Below are the code and all the weights of a small trained network. Each question names an input and a target symbol and asks about switching units off, where a switched-off unit gives its printed mean instead of its output.

import numpy as np


def w(rows, s, z=0):
    codes = np.array(rows[::2]) - 128.0
    scale = np.full(codes.shape[1], s)
    scale[-1] = z or s
    return codes * scale


def f(y):
    return np.maximum(y, 0)


def softmax(a):
    e = np.exp(a - a.max(-1, keepdims=True))
    return e / e.sum(-1, keepdims=True)


def log_softmax(a):
    a = a - a.max(-1, keepdims=True)
    return a - np.log(np.exp(a).sum(-1, keepdims=True))


def net(x, mask):
    ids = ['δεθλξσφω'.index(c) for c in x.split()]
    T = len(ids)
    res = E[ids] + P[:T]
    u = 0
    for l in range(3):
        q, k, v = (res @ M[l].T for M in (Q, K, V))
        z = softmax(np.where(np.tri(T) > 0, q @ k.T / 2**0.5, -1e9)) @ v
        res = res + np.where(mask[u], z, O[l][:, -1]) @ O[l][:, :-1]
        u += 1
        y = f(res @ A[l][:, :-1].T + A[l][:, -1])
        res = res + np.where(mask[u : u + 8], y, B[l][:, -1]) @ B[l][:, :-1]
        u += 8
    return log_softmax(res[-1] @ U[:, :-1].T + U[:, -1])


Q, K, V, O, A, B = {}, {}, {}, {}, {}, {}
E = w([
[165,105,117],'δ',
[141,219,86],'ε',
[161,95,115],'θ',
[158,105,116],'λ',
[176,61,133],'ξ',
[113,249,122],'σ',
[75,226,72],'φ',
[78,162,16],'ω',
],0.016)
P = w([
[93,226,136],'0',
[180,83,125],'1',
[49,184,132],'2',
[188,125,115],'3',
[47,136,145],'4',
[194,164,79],'5',
[28,141,134],'6',
[230,136,92],'7',
[30,114,137],'8',
[231,123,90],'9',
[2,160,117],'10',
[214,117,144],'11',
[35,108,156],'12',
],0.0081)
Q[0] = w([
[143,134,245],'L0H1',
[166,236,40],'L0H1',
],0.011)
K[0] = w([
[233,201,149],'L0H1',
[2,118,220],'L0H1',
],0.0086)
V[0] = w([
[183,176,136],'L0H1',
[6,129,231],'L0H1',
],0.011)
O[0] = w([
[140,122,100,253],'L0H1',
[168,4,175,65],'L0H1',
],0.012,0.0019)
A[0] = w([
[162,111,102,201],'L0N1',
[134,69,76,229],'L0N2',
[165,118,249,246],'L0N3',
[56,78,132,4],'L0N4',
[138,165,118,166],'L0N5',
[94,178,179,69],'L0N6',
[135,78,124,112],'L0N7',
[93,147,108,133],'L0N8',
],0.014,0.002)
B[0] = w([
[72,138,139,188],'L0N1',
[154,224,123,180],'L0N2',
[114,149,62,139],'L0N3',
[102,250,217,145],'L0N4',
[145,39,123,255],'L0N5',
[167,59,177,191],'L0N6',
[119,160,108,133],'L0N7',
[128,134,160,232],'L0N8',
],0.013,0.0049)
Q[1] = w([
[134,167,254],'L1H1',
[201,187,96],'L1H1',
],0.0068)
K[1] = w([
[254,21,38],'L1H1',
[66,195,213],'L1H1',
],0.0045)
V[1] = w([
[127,249,100],'L1H1',
[47,133,187],'L1H1',
],0.011)
O[1] = w([
[245,102,204,252],'L1H1',
[195,254,246,57],'L1H1',
],0.0064,0.0042)
A[1] = w([
[21,152,59,3],'L1N1',
[44,48,253,140],'L1N2',
[179,157,34,116],'L1N3',
[149,250,14,155],'L1N4',
[11,160,133,127],'L1N5',
[227,207,177,96],'L1N6',
[160,76,222,162],'L1N7',
[199,102,161,79],'L1N8',
],0.0068,0.0032)
B[1] = w([
[150,95,163,139],'L1N1',
[187,203,9,169],'L1N2',
[87,74,95,215],'L1N3',
[86,77,210,254],'L1N4',
[63,140,142,158],'L1N5',
[139,78,112,195],'L1N6',
[164,204,78,174],'L1N7',
[54,119,75,156],'L1N8',
],0.013,0.0043)
Q[2] = w([
[253,72,205],'L2H1',
[116,235,189],'L2H1',
],0.0036)
K[2] = w([
[90,156,3],'L2H1',
[32,48,36],'L2H1',
],0.0041)
V[2] = w([
[152,197,6],'L2H1',
[245,81,183],'L2H1',
],0.017)
O[2] = w([
[38,249,80,254],'L2H1',
[70,50,110,5],'L2H1',
],0.016,0.00089)
A[2] = w([
[168,106,12,168],'L2N1',
[144,107,43,55],'L2N2',
[60,115,42,96],'L2N3',
[191,136,54,43],'L2N4',
[108,138,176,236],'L2N5',
[198,50,111,18],'L2N6',
[254,148,117,119],'L2N7',
[69,233,182,2],'L2N8',
],0.0084,0.0042)
B[2] = w([
[142,70,140,254],'L2N1',
[85,135,119,161],'L2N2',
[80,111,187,208],'L2N3',
[89,147,122,162],'L2N4',
[150,190,72,195],'L2N5',
[109,208,82,168],'L2N6',
[119,143,251,182],'L2N7',
[185,71,140,181],'L2N8',
],0.015,0.0053)
U = w([
[102,81,134,56],'δ',
[59,59,156,33],'ε',
[128,97,112,164],'θ',
[114,98,124,113],'λ',
[122,95,114,183],'ξ',
[2,187,132,154],'σ',
[129,206,92,255],'φ',
[120,118,201,87],'ω',
],0.014,0.003)

Each question gives the input, a string of symbols that net reads in full, and the target symbol t.
The units are the heads (2 rows each of Q, K, V and O) and the neurons (one row each of A and B). Each row of codes is followed by its name. A weight is (code - 128) times the scale printed after its matrix; where a second scale follows, it is the last column's (O, A, B and U).
mask holds one flag per unit, layer by layer, with each layer's heads first. A switched-off unit (its flag False) gives its mean, the last column of its rows in O or B, instead of its output. The means were averaged over made-up inputs and are rounded, as every weight is.
A unit's drop is (log p(t) with every unit on - log p(t) with that unit switched off) / (log p(t) with every unit on - log p(t) with every unit switched off).
The circuit of an input: a set's keep is (log p(t) with only the set's units on - log p(t) with every unit switched off) / (log p(t) with every unit on - log p(t) with every unit switched off). Starting from the 12 units with the biggest drops (on a tie, the unit counted first), units are removed one at a time, each time the one whose removal leaves the highest keep (on an exact tie, the one counted first), for as long as the keep stays at least 0.8.
circuit, biggest first: the units of the circuit, biggest drop first
k most important neurons: the k neurons with the biggest drops, biggest first
top k neurons in layer l: the k neurons of layer l with the biggest drops, biggest first
input ε ω σ ξ ω ε σ ε ξ, target σ: circuit, biggest first : [L2H1]
input σ ω ε σ σ ε, target σ: circuit, biggest first : [L2H1; L0N6; L1N2; L1N7]
input δ λ ξ δ ε θ δ ε φ δ, target φ: circuit, biggest first : [L1H1; L2H1]
input ω θ λ ε ω λ, target ω: circuit, biggest first : [L2N7; L0H1; L2H1; L1N2]
input ε φ λ δ ε ε σ ω, target σ: 2 most important neurons : [L0N6; L2N1]
input δ σ φ ξ σ ε, target σ: circuit, biggest first : [L1N4; L2H1; L0N6; L1N7]
input ε θ δ φ ω σ λ, target ω: 4 most important neurons : [L0N5; L1N2; L0N4; L2N7]
input ε δ ε θ λ δ σ δ φ ε ε, target φ: 2 most important neurons : [L0N5; L0N6]
input ε δ σ λ ω ε ε θ λ ω ε δ, target ε: circuit, biggest first : [L1H1; L2H1]
input σ θ ω λ ε ω σ, target ω: 3 most important neurons : [L2N7; L2N1; L1N4]
input φ ε δ δ σ θ, target σ: circuit, biggest first : [L0N6; L2H1; L1N4; L1N7]
input ξ θ δ ε ε ω, target ε: 2 most important neurons : [L0N6; L1N2]
input φ ω δ ω σ ε ε σ, target ε: circuit, biggest first : [L2H1; L1H1]
input ε λ ε θ ω ε θ δ σ ω, target σ: 2 most important neurons : [L1N7; L0N6]
input δ ξ δ θ ε σ, target ε: circuit, biggest first : [L2H1]
input ω ξ ε θ ξ ξ λ θ σ σ σ θ, target σ: 2 most important neurons : [L1N2; L0N6]
input δ ω ξ, target ω: top 4 neurons in layer 1 : [L1N2; L1N3; L1N4; L1N6]
input ε δ ε φ, target ε: 3 most important neurons : [L1N2; L1N4; L1N7]
input φ ξ ε ω θ, target ω: 2 most important neurons : [L2N7; L1N4]
input ε λ ω σ σ σ θ ε ξ ε φ δ, target φ: circuit, biggest first : [L2H1]
input φ δ σ, target φ: 4 most important neurons : [L0N5; L2N8; L0N2; L0N4]
input ω ε ε ε λ ξ σ λ λ, target σ: top 2 neurons in layer 0 : [L0N6; L0N8]
input ε θ θ ε ε λ, target ε: 4 most important neurons : [L1N2; L1N3; L0N8; L1N5]
